Here is a tiny trained network, its code and every weight. The questions are about switching its units off for an input and a target symbol, where a switched-off unit gives its printed mean instead of its output.

import numpy as np


def w(rows, s, z=0):
    codes = np.array(rows[::2]) - 128.0
    scale = np.full(codes.shape[1], s)
    scale[-1] = z or s
    return codes * scale


def norm(h):
    return h / np.sqrt((h * h).mean(-1, keepdims=True) + 1e-5)


def f(y):
    return np.maximum(y, 0)


def softmax(a):
    e = np.exp(a - a.max(-1, keepdims=True))
    return e / e.sum(-1, keepdims=True)


def log_softmax(a):
    a = a - a.max(-1, keepdims=True)
    return a - np.log(np.exp(a).sum(-1, keepdims=True))


def net(x, mask):
    ids = ['ΓΔΨαεζηθξπτ'.index(c) for c in x.split()]
    T = len(ids)
    res = E[ids] + P[:T]
    q, k, v = (norm(res) @ M[0].T for M in (Q, K, V))
    z = softmax(np.where(np.tri(T) > 0, q @ k.T / 3**0.5, -1e9)) @ v
    res = res + np.where(mask[0], z, O[0][:, -1]) @ O[0][:, :-1]
    y = f(norm(res) @ A[0][:, :-1].T + A[0][:, -1])
    res = res + np.where(mask[1:13], y, B[0][:, -1]) @ B[0][:, :-1]
    return log_softmax(norm(res)[-1] @ U[:, :-1].T + U[:, -1])


Q, K, V, O, A, B = {}, {}, {}, {}, {}, {}
E = w([
[229,140,149,73],'Γ',
[124,42,87,45],'Δ',
[67,176,207,45],'Ψ',
[233,142,147,75],'α',
[227,157,181,76],'ε',
[69,122,39,91],'ζ',
[245,185,177,79],'η',
[68,117,27,91],'θ',
[103,180,24,109],'ξ',
[166,34,60,150],'π',
[91,18,177,175],'τ',
],0.011)
P = w([
[143,59,127,2],'0',
[147,81,124,38],'1',
[141,97,121,65],'2',
[145,100,119,93],'3',
[146,108,123,116],'4',
[146,115,126,139],'5',
[146,124,122,163],'6',
[145,137,124,186],'7',
[152,142,120,207],'8',
[156,154,118,238],'9',
],0.0094)
Q[0] = w([
[252,189,78,103],'h0',
[105,48,170,134],'h0',
[169,207,39,71],'h0',
],0.012)
K[0] = w([
[152,151,100,220],'h0',
[95,131,97,7],'h0',
[114,116,112,216],'h0',
],0.018)
V[0] = w([
[161,190,254,43],'h0',
[215,38,183,218],'h0',
[250,195,10,132],'h0',
],0.0064)
O[0] = w([
[206,90,137,211,107],'h0',
[73,38,221,2,32],'h0',
[234,129,78,60,253],'h0',
],0.0075,0.0044)
A[0] = w([
[97,29,182,115,175],'n0',
[97,244,155,54,178],'n1',
[168,33,104,179,143],'n2',
[233,168,169,88,95],'n3',
[55,169,171,70,159],'n4',
[80,8,113,168,252],'n5',
[198,85,115,104,82],'n6',
[105,172,203,105,230],'n7',
[151,84,86,103,205],'n8',
[126,147,122,45,89],'n9',
[144,104,113,69,89],'n10',
[53,164,69,180,236],'n11',
],0.011,0.0039)
B[0] = w([
[148,210,43,214,165],'n0',
[153,33,96,213,235],'n1',
[32,69,192,208,197],'n2',
[50,158,70,103,253],'n3',
[131,106,36,136,166],'n4',
[81,241,102,254,182],'n5',
[96,165,115,150,214],'n6',
[86,122,165,186,181],'n7',
[93,139,232,182,252],'n8',
[188,107,128,144,190],'n9',
[90,61,160,112,181],'n10',
[145,183,213,45,232],'n11',
],0.0074,0.0064)
U = w([
[144,111,155,109,70],'Γ',
[131,131,143,117,2],'Δ',
[139,133,147,116,8],'Ψ',
[151,106,177,92,121],'α',
[133,137,245,152,233],'ε',
[84,185,177,70,77],'ζ',
[187,160,229,134,151],'η',
[82,179,157,75,74],'θ',
[196,198,83,103,200],'ξ',
[147,34,78,101,122],'π',
[73,112,90,210,158],'τ',
],0.013,0.0041)

Each question gives the input, a string of symbols that net reads in full, and the target symbol t.
The units are the heads (3 rows each of Q, K, V and O) and the neurons (one row each of A and B). Each row of codes is followed by its name. A weight is (code - 128) times the scale printed after its matrix; where a second scale follows, it is the last column's (O, A, B and U).
mask holds one flag per unit, heads first, then neurons. A switched-off unit (its flag False) gives its mean, the last column of its rows in O or B, instead of its output. The means were averaged over made-up inputs and are rounded, as every weight is.
A unit's drop is (log p(t) with every unit on - log p(t) with that unit switched off) / (log p(t) with every unit on - log p(t) with every unit switched off).
The circuit of an input: a set's keep is (log p(t) with only the set's units on - log p(t) with every unit switched off) / (log p(t) with every unit on - log p(t) with every unit switched off). Starting from the 12 units with the biggest drops (on a tie, the unit counted first), units are removed one at a time, each time the one whose removal leaves the highest keep (on an exact tie, the one counted first), for as long as the keep stays at least 0.8.
circuit, biggest first: the units of the circuit, biggest drop first
top k neurons: the k neurons with the biggest drops, biggest first
drop when u is switched off: that unit's drop, to one decimal
input θ ξ ε ε Γ, target ε: top 2 neurons -> [n8; n2]
input ε ε α, target ε: circuit, biggest first -> [h0; n2; n8]
input Ψ ξ τ Γ Ψ ξ ξ α η, target ξ: circuit, biggest first -> [n3; h0]
input ξ Ψ Ψ π ξ Γ, target π: top 2 neurons -> [n11; n1]
input ε ε Γ Ψ θ ξ π η, target π: circuit, biggest first -> [h0; n1; n4; n11]
input ζ Ψ ξ ξ Δ Δ, target ε: circuit, biggest first -> [n8]
input α ξ π Δ η τ α, target τ: top 2 neurons -> [n0; n4]
input τ ξ ε ξ ξ π τ ε, target τ: top 3 neurons -> [n0; n7; n4]
input ε ξ τ η α, target τ: circuit, biggest first -> [n11; n3]
input Δ ε α α, target ε: circuit, biggest first -> [h0; n8; n2]
input θ Δ Γ, target θ: top 2 neurons -> [n3; n1]
input ε Δ Γ ξ ξ ε τ Γ, target τ: circuit, biggest first -> [h0; n0; n4]
input α Δ ζ ε, target ζ: top 2 neurons -> [n1; n3]
input π ζ Δ Δ π Ψ ξ Γ, target ξ: top 2 neurons -> [n3; n2]
input ξ ξ Γ ε, target ξ: top 2 neurons -> [n3; n11]
input ζ Γ ξ Ψ, target τ: top neuron -> [n1]
input ε ξ Δ ε Γ, target ε: drop when h0 is switched off -> 3.2
input π Ψ ε Ψ α π ε Γ, target π: drop when n11 is switched off -> 0.1
input Γ ε ε ε ξ ξ Γ, target ξ: drop when h0 is switched off -> 0.5
input η α ζ ξ ε ζ, target ξ: top neuron -> [n2]
